B:
0: 171 48 51 -155 -88 307 100 -40 273 163 -60 -23 45 17 -230 95 97 68 -154 -82 12 117 -60 -239 40 -69 -130 185 102
1: -19 31 69 -15 76 -45 50 -15 170 71 -77 139 -55 46 -21 -27 41 133 -95 -110 -53 66 34 -102 -159 -23 115 -25 -92
2: -285 144 326 162 -112 -20 9 -109 -54 105 -165 -32 300 47 106 -5 -26 -154 78 -157 189 -104 -10 -98 -264 152 171 10 -114
3: -30 25 -245 -102 -28 336 -40 63 482 92 -160 -13 47 -56 -240 114 0 312 -180 -133 -56 162 26 -170 122 -170 -5 231 98
4: -536 317 -36 305 -189 122 -134 -96 134 -67 -220 -244 550 -13 -29 12 -31 171 45 -60 305 -318 114 -91 -27 86 102 170 62
5: 89 -208 -48 289 205 -450 -54 152 -134 -178 -79 43 -386 -185 139 81 39 -73 49 -1 -123 83 152 228 82 11 36 -241 45
6: -117 205 -267 36 -242 239 4 -83 250 -3 -220 -139 84 -37 -244 6 25 75 -72 -129 247 60 17 -120 24 -154 -255 165 65
7: 390 -341 224 -22 -47 -91 130 34 -182 293 -52 156 -413 -132 73 136 -5 -486 158 -158 -17 346 -209 50 -131 65 -87 -182 -42
8: -32 328 -154 -103 -138 285 -30 -140 369 113 -79 -108 186 117 -323 -21 126 182 -99 -28 56 -93 -25 -308 16 -190 -166 156 -43
9: 176 -145 -2 151 206 -381 11 133 -35 -169 -90 56 -446 -100 46 83 90 -87 -82 -60 -188 185 151 116 44 -86 -36 -156 -3
10: -179 -23 -253 57 -203 335 -74 19 282 124 -220 -36 159 -190 -131 44 -98 172 26 -123 222 99 -51 -15 84 -38 -40 129 152
11: 70 80 -273 93 -2 -45 -31 -70 120 13 44 79 -78 -59 -129 -156 111 315 20 147 101 -164 26 4 79 -51 -135 -179 70
12: -73 61 -251 50 -239 259 -90 -37 207 114 -183 -95 82 -155 -183 15 -29 20 83 -72 226 61 -75 -30 93 -102 -194 50 82
13: 236 -148 105 -200 -188 337 166 -16 178 315 -133 84 -111 -60 -148 130 -10 -180 -49 -231 83 367 -188 -159 -91 -29 -135 136 60
14: 0 1 -65 360 8 -323 14 -15 -182 -33 -60 -171 -116 51 78 226 51 -214 152 -38 15 -149 85 4 -54 97 -17 -11 2
15: -7 -27 -388 25 -192 214 40 -41 230 204 -157 12 -69 -49 -157 78 -63 86 58 -152 177 125 -72 -76 -56 -66 -125 106 45
16: 61 218 207 198 178 -258 85 -61 -4 -85 64 -199 63 272 -34 234 228 -2 -118 25 -197 -298 173 -268 -56 63 70 148 -20
17: -33 133 126 -58 133 54 -296 70 313 -10 -96 7 68 -150 -146 -103 97 104 -55 58 -226 23 31 -46 215 -237 48 -171 -102
18: 249 79 205 10 142 -284 -6 18 1 -108 -46 -7 -319 10 -89 11 204 -229 -102 -19 -220 114 76 -58 20 -179 -150 -165 -134
19: -125 310 236 82 192 -187 -129 -50 152 -156 -5 -15 158 72 -62 -152 197 216 -149 102 -147 -248 169 -129 18 -94 104 -131 -122
20: -83 -51 252 158 -46 -18 127 -2 -32 147 -168 -125 90 117 96 354 -36 -284 15 -279 -1 72 8 -172 -235 166 174 257 -24
21: -32 13 -72 96 -170 208 -132 34 135 -32 -161 -147 110 -274 -148 9 27 16 13 20 185 37 -12 52 271 -75 -201 0 218
22: -179 414 57 61 -73 130 128 -143 241 -208 -68 -175 341 168 -221 -57 211 380 -335 14 181 -266 210 -283 -7 -12 -118 273 146
23: 262 -138 -52 -129 10 16 181 18 156 82 -74 214 -358 -60 -112 -30 61 65 -152 -125 1 318 -17 -38 -90 -83 -128 -48 30
24: 80 -197 222 201 29 -281 19 64 -211 -16 -126 44 -242 -169 158 76 7 -322 94 -101 30 164 16 152 -67 87 10 -183 5
25: 177 -88 -60 85 40 -239 -22 18 -34 101 -85 71 -366 -41 -4 65 32 -254 124 -92 -101 165 -43 40 -90 -96 -69 -200 -156
26: 370 -271 -156 -29 0 80 54 118 117 82 -52 37 -367 -205 -137 160 51 -39 -39 -34 -60 287 -48 43 210 -87 -221 -14 207
27: 287 -198 -30 74 18 -208 22 3 -122 201 4 138 -381 -92 31 37 28 -243 194 -19 -36 132 -119 73 -70 1 -81 -269 -79
28: 40 -83 308 -157 -71 269 37 9 185 225 -129 140 88 -123 -44 -16 -12 -32 -70 -149 46 240 -124 -95 -67 19 69 14 11
29: -114 -17 168 217 -160 -33 6 -7 -107 73 -239 -193 54 -39 61 247 -49 -434 127 -236 126 103 -23 -39 -121 77 -6 116 -23
30: 290 -108 408 123 199 -351 31 12 -223 0 116 95 -210 -53 109 -9 182 -170 33 127 -151 -72 11 37 16 112 29 -302 -7
31: -39 -169 314 193 54 3 -95 159 -14 17 -165 -173 97 -170 100 322 -22 -247 32 -121 -111 94 37 13 142 101 163 113 135
32: 17 -66 -1 39 -137 -39 111 -91 -33 229 -127 164 -140 -11 35 -32 -56 -167 129 -181 184 149 -116 -15 -300 58 -10 -108 -124
33: 115 -15 263 67 259 -211 -150 130 88 -116 -35 0 -127 -111 1 33 148 -19 -97 53 -309 35 116 11 182 -97 88 -164 -21
34: 121 -152 -319 45 -120 5 77 -23 63 172 -95 151 -291 -116 -58 -16 -41 8 104 -103 164 182 -89 57 -97 -33 -142 -113 17
35: 221 238 -376 -23 191 -154 37 -69 316 -128 123 65 -247 160 -294 -113 279 503 -235 174 -173 -183 167 -176 104 -233 -190 -64 -3
36: -291 -53 3 275 -88 -99 43 13 -40 14 -257 -35 58 -39 145 143 -124 -100 73 -247 188 63 74 45 -225 135 163 89 -10
37: -262 478 -136 -196 -63 473 -105 -105 678 8 -131 -81 453 130 -395 -112 122 574 -325 -31 2 -133 96 -385 76 -261 -8 291 -16
38: 251 218 230 -182 -156 138 216 -213 75 127 28 68 -12 115 -223 -168 224 -37 -147 -7 177 6 -88 -248 -140 -52 -301 -30 -27
39: 114 -41 -316 85 1 -203 102 -71 31 119 -29 181 -345 54 -37 -52 26 62 82 -64 59 55 -19 0 -215 -46 -72 -163 -121
40: 47 -73 -121 46 26 -45 -139 43 118 71 -77 127 -153 -202 -45 -116 7 69 93 33 0 76 -37 110 84 -101 -32 -260 -25
41: -53 -47 53 205 8 -33 80 80 48 -175 -137 -137 20 -96 1 176 52 80 -159 -85 74 32 172 2 100 74 -16 175 248
42: -103 135 216 247 3 -138 -127 -16 -61 -11 -96 -220 170 9 28 154 77 -223 108 -8 -42 -186 52 -72 24 39 58 -10 -43
43: 185 -257 349 71 142 -193 92 89 -115 63 -33 141 -220 -104 142 99 44 -170 -18 -84 -108 173 -1 57 -69 130 130 -128 36
44: -391 43 -107 321 -103 58 -71 29 88 -99 -222 -160 302 -135 50 90 -79 192 15 -83 246 -139 138 46 46 123 117 156 193
45: -67 -90 -113 340 -152 -140 26 21 -162 -93 -186 -169 -88 -168 58 151 -25 -207 109 -90 246 23 65 135 34 89 -143 15 172
46: 150 87 -197 -24 -112 175 22 -68 208 166 -42 -78 -38 40 -225 107 87 23 6 -33 34 3 -69 -195 48 -106 -187 101 35
47: -140 77 -21 110 265 -169 -155 81 253 -99 -48 77 22 -18 -8 -33 69 351 -102 38 -228 -112 171 -23 63 -74 242 -95 -60
48: -60 481 -196 -119 13 185 -15 -167 478 -57 24 -34 212 196 -376 -184 243 548 -287 105 -13 -260 127 -343 47 -236 -139 109 -39
49: -188 -39 304 151 -181 250 5 55 40 1 -244 -209 318 -182 20 192 -45 -143 -52 -166 211 79 22 -38 85 134 25 237 238
50: 363 218 -26 35 287 -425 -185 -38 54 -92 171 4 -356 70 -188 -121 333 -6 13 273 -386 -213 73 -71 185 -286 -191 -401 -216
51: -110 29 -123 -5 -68 335 6 42 370 35 -154 -59 193 -84 -173 107 -4 322 -176 -97 76 60 57 -130 120 -38 15 258 207
52: -248 355 181 147 -251 195 12 -193 46 -38 -105 -222 488 22 -116 -79 114 62 -38 21 361 -304 34 -178 -7 81 -125 129 114
53: -22 -52 -291 66 -122 121 38 -52 150 176 -79 95 -36 -73 -81 -18 -43 189 73 -52 191 17 -60 -19 -60 18 -39 -13 65
54: -158 -41 356 55 -234 242 30 45 41 99 -364 -198 177 -105 5 294 -92 -460 -23 -376 143 319 -48 -106 -100 41 8 297 43
55: 104 -180 73 57 35 -152 50 69 -16 80 -156 98 -297 -85 57 110 -24 -233 27 -194 -65 274 -14 37 -127 -16 22 -83 -74
56: 122 154 224 147 28 -336 0 -109 -175 -6 -5 -37 -144 82 9 -26 174 -300 87 10 -33 -103 13 -58 -137 -26 -108 -218 -183
57: -44 170 -5 -8 52 -48 37 -104 179 123 -18 118 27 158 -72 -78 83 172 -44 -52 -33 -94 15 -192 -211 -35 99 -50 -177
58: 42 85 209 80 -32 -199 118 -112 -103 72 -76 53 -114 105 32 -13 81 -238 31 -121 66 18 -13 -94 -277 35 -28 -99 -171
59: -123 187 148 141 -34 40 192 -79 94 -113 -77 -146 237 149 -61 128 124 179 -240 -90 135 -156 168 -226 -93 123 16 293 159
60: 56 -17 145 86 51 -221 81 -9 -39 12 -113 70 -203 29 46 45 45 -164 -24 -145 -41 125 43 -33 -190 1 23 -78 -121
61: 55 348 80 65 14 9 112 -146 140 -163 79 -150 188 154 -216 -62 291 309 -256 149 71 -326 164 -252 89 -20 -185 118 145
62: -148 37 350 -72 -24 185 102 -67 180 256 -120 125 256 92 34 37 -30 54 -79 -211 34 59 -55 -227 -296 131 281 132 -99
63: 91 39 46 -92 -283 366 141 -84 170 226 -160 -106 82 9 -193 161 18 -172 -50 -205 194 182 -128 -225 -65 -24 -208 257 90
64: 48 39 -187 -46 29 261 -165 106 417 -44 -105 -95 38 -176 -269 62 84 284 -163 32 -110 78 65 -81 358 -222 -116 101 177
65: 1 132 206 188 -17 -35 133 -87 -45 -95 37 -141 219 55 -28 63 174 138 -128 82 148 -273 118 -135 32 172 -42 111 217
66: -112 -27 357 111 43 74 -70 116 97 -45 -185 -163 193 -111 26 229 19 -127 -99 -137 -79 73 82 -68 108 45 143 167 107
67: 62 254 387 78 144 -259 152 -114 -25 -107 42 -50 34 254 -22 27 251 -20 -203 -9 -111 -189 158 -250 -172 46 30 31 -95
68: 218 -105 -425 44 106 -48 -127 117 252 -73 -34 54 -354 -211 -193 -9 89 267 -48 99 -129 110 69 100 310 -230 -192 -151 134
69: 138 -22 155 162 83 -313 -197 61 -127 -62 -84 -50 -253 -175 16 3 99 -351 143 43 -137 59 7 126 125 -124 -106 -324 -107
70: -114 -124 -16 -139 -286 566 106 14 332 325 -289 39 199 -124 -122 163 -164 28 -56 -335 243 345 -153 -155 -105 34 29 327 138
71: -233 130 106 246 -173 0 41 -76 -47 20 -196 -196 228 45 29 164 -5 -174 52 -169 216 -102 42 -106 -144 117 13 166 23

-111 123 179 483 -192 122 164 161 -335 -196 89 -336 140 -159 33 11 161 130 189 -54 -120 -409 327 29 184 -52 135 -328 -307 165 -413 54 -580 -200 -180 | 31
76 -34 -183 -56 202 -215 169 87 119 105 -356 242 -21 92 137 410 86 83 -316 85 -271 19 -75 -11 145 232 -265 529 238 69 354 -68 441 101 48 | 52
-53 98 88 -53 39 -118 -14 148 -4 -116 -30 -48 -39 -82 26 96 65 23 -36 -37 -74 -21 28 83 50 146 91 -134 -34 162 19 63 -49 31 44 | 10
-105 -24 48 -17 -8 -111 -114 130 -46 -12 -36 -94 150 69 -4 112 34 106 194 67 -225 110 36 -75 -332 264 58 -43 -99 141 143 -80 91 7 -47 | 70
-86 69 112 9 -127 37 62 74 125 -14 39 -115 -43 -154 -45 -47 135 46 359 -77 -181 -175 -235 -98 45 -67 150 -176 20 118 -126 46 -138 141 44 | 15
-37 140 23 -175 16 -251 11 59 222 -6 -44 82 128 -45 -164 -38 47 -198 -129 276 -260 -5 -263 -10 166 -168 -1 322 218 -60 0 17 180 98 243 | 14
-50 98 -86 -5 83 68 110 -151 52 72 87 -85 71 -142 -27 -118 -82 -261 -28 287 -47 -155 -2 19 18 -100 -37 267 42 -79 -266 58 101 -26 31 | 16
-122 201 -16 298 69 115 253 97 -183 -14 -45 -164 105 -195 123 8 45 -136 -169 319 -98 -342 228 57 225 -14 -135 235 -94 12 -368 -85 -273 -164 -91 | 65
-71 176 -31 -208 81 -242 -69 116 181 -11 -61 29 81 -72 -50 88 -6 -138 1 217 -247 70 -218 33 -27 84 -68 334 225 133 123 -32 239 188 204 | 53
7 -40 64 -56 10 -148 -112 -61 -106 -109 105 -57 113 59 -114 -5 -47 -66 -99 27 -22 104 202 90 -151 66 165 -161 -175 -6 -47 128 113 -134 -34 | 3
10 32 -34 -16 12 -152 -94 -9 -118 -52 11 -52 85 10 -6 211 -26 -10 47 14 -167 88 130 75 -169 190 -25 70 -34 173 41 0 213 0 -64 | 66
-54 41 67 92 56 -137 10 180 -189 -82 -122 -24 97 30 63 194 75 48 -227 108 -147 13 238 60 -2 209 -29 -5 -151 81 6 -87 -34 -148 -99 | 49
-41 56 74 -231 -2 -342 -103 132 191 -23 -87 122 171 70 -184 41 70 -98 -117 228 -314 160 -244 -56 -2 -39 35 207 152 -38 159 -56 246 76 203 | 34
-20 114 -115 -158 247 -153 64 111 210 -74 -112 3 -63 -71 111 126 -37 24 -91 -20 -29 -59 -71 140 79 273 -18 240 216 233 299 244 198 229 261 | 4
-87 -78 158 -134 60 -41 -45 88 -82 59 -96 84 -31 41 -2 0 79 -90 -276 203 -51 181 75 -76 -147 140 79 -214 -260 -179 -99 -215 32 -218 -174 | 13
-109 -41 -135 24 184 -167 -51 81 16 -8 -63 -124 377 181 2 31 -124 54 -5 299 -205 61 169 -18 -364 321 -26 394 2 80 326 90 241 -7 141 | 62
-86 -12 131 25 -152 -77 -43 51 36 -52 82 -133 159 7 -148 -84 89 51 275 12 -214 -51 -78 -106 -114 -59 204 -180 -89 39 -56 58 -72 9 33 | 55
22 -55 -69 -9 151 231 198 -208 25 35 63 -68 -262 -162 127 -73 -45 -64 -58 -137 243 -209 126 77 90 77 114 -199 -117 -28 -210 264 16 -35 -81 | 48
0 -84 132 -295 107 -23 15 -11 138 4 -53 136 -292 -52 2 -44 80 -53 -244 -108 132 99 -90 13 71 83 215 -389 -112 -110 -18 93 87 -29 -4 | 6
-53 99 63 11 7 -210 -100 35 -147 -109 67 -75 259 21 -127 -1 -44 -179 -195 286 -153 65 200 91 -68 -9 34 112 -103 -22 -137 -17 52 -167 10 | 41
125 -197 -187 -48 128 -33 31 -228 25 20 -7 8 -63 102 62 200 -87 138 57 -259 23 29 145 50 -189 263 47 10 -5 123 236 297 429 59 -43 | 37
33 64 -27 -109 29 1 44 -240 57 14 148 -16 -37 -137 -110 -116 -71 -283 -93 119 29 -72 -19 78 98 -188 67 57 17 -110 -301 144 166 -33 26 | 35
-4 96 181 39 23 21 140 151 -154 -109 -109 34 -299 -193 143 175 190 5 -302 -153 63 -129 140 128 358 83 53 -386 -184 71 -257 -38 -252 -121 -176 | 21
-143 43 14 132 64 232 188 -2 78 -41 103 -272 -13 -168 69 -249 -7 22 227 6 100 -356 50 -19 24 43 206 -179 -111 51 -182 273 -291 28 80 | 57
-162 49 159 -118 67 157 20 14 71 -39 140 -170 -110 -174 -5 -316 -12 -132 40 74 177 -100 2 9 -59 37 291 -408 -220 -69 -258 134 -251 -57 29 | 60
-148 129 30 -210 77 -179 -140 116 218 -82 81 -149 174 -33 -101 -141 -80 -67 189 171 -130 48 -159 21 -216 134 168 85 105 143 176 164 80 187 296 | 36
-11 8 84 -54 -8 23 123 -6 45 52 -61 68 -144 -107 4 27 124 -83 -117 33 -68 -83 -95 -48 177 -70 45 -102 -46 -90 -199 -53 2 -42 -75 | 46
-159 46 80 145 20 174 87 22 -53 -97 166 -318 72 -136 20 -254 -28 1 209 36 91 -266 172 16 -84 56 248 -286 -227 59 -234 227 -339 -68 21 | 1
-49 132 -66 -152 57 -369 -205 72 -15 4 -43 35 329 82 -123 182 -78 -196 -95 408 -374 259 -17 43 -267 132 -163 518 137 78 141 -187 418 18 84 | 43
107 -11 75 -245 3 -227 17 21 130 -15 -149 241 -231 -31 -37 240 157 -1 -225 -168 -129 104 -192 36 244 -2 37 -105 96 15 80 17 260 77 16 | 69
-25 135 -83 112 -2 -76 -20 -65 -32 -177 204 -287 186 -93 -54 -7 -125 -13 287 -53 -69 -189 145 160 -75 55 107 87 43 285 -39 344 12 110 150 | 47
-63 111 119 -224 61 -231 -11 145 134 -9 -112 143 16 -50 -94 7 99 -188 -318 270 -176 90 -181 -3 156 -53 15 114 68 -103 -33 -111 99 -14 124 | 27
14 134 26 -297 131 -264 -89 92 117 -77 -74 121 -118 -71 -3 172 14 -113 -225 18 -75 150 -107 150 79 146 0 63 131 131 125 41 245 119 135 | 40
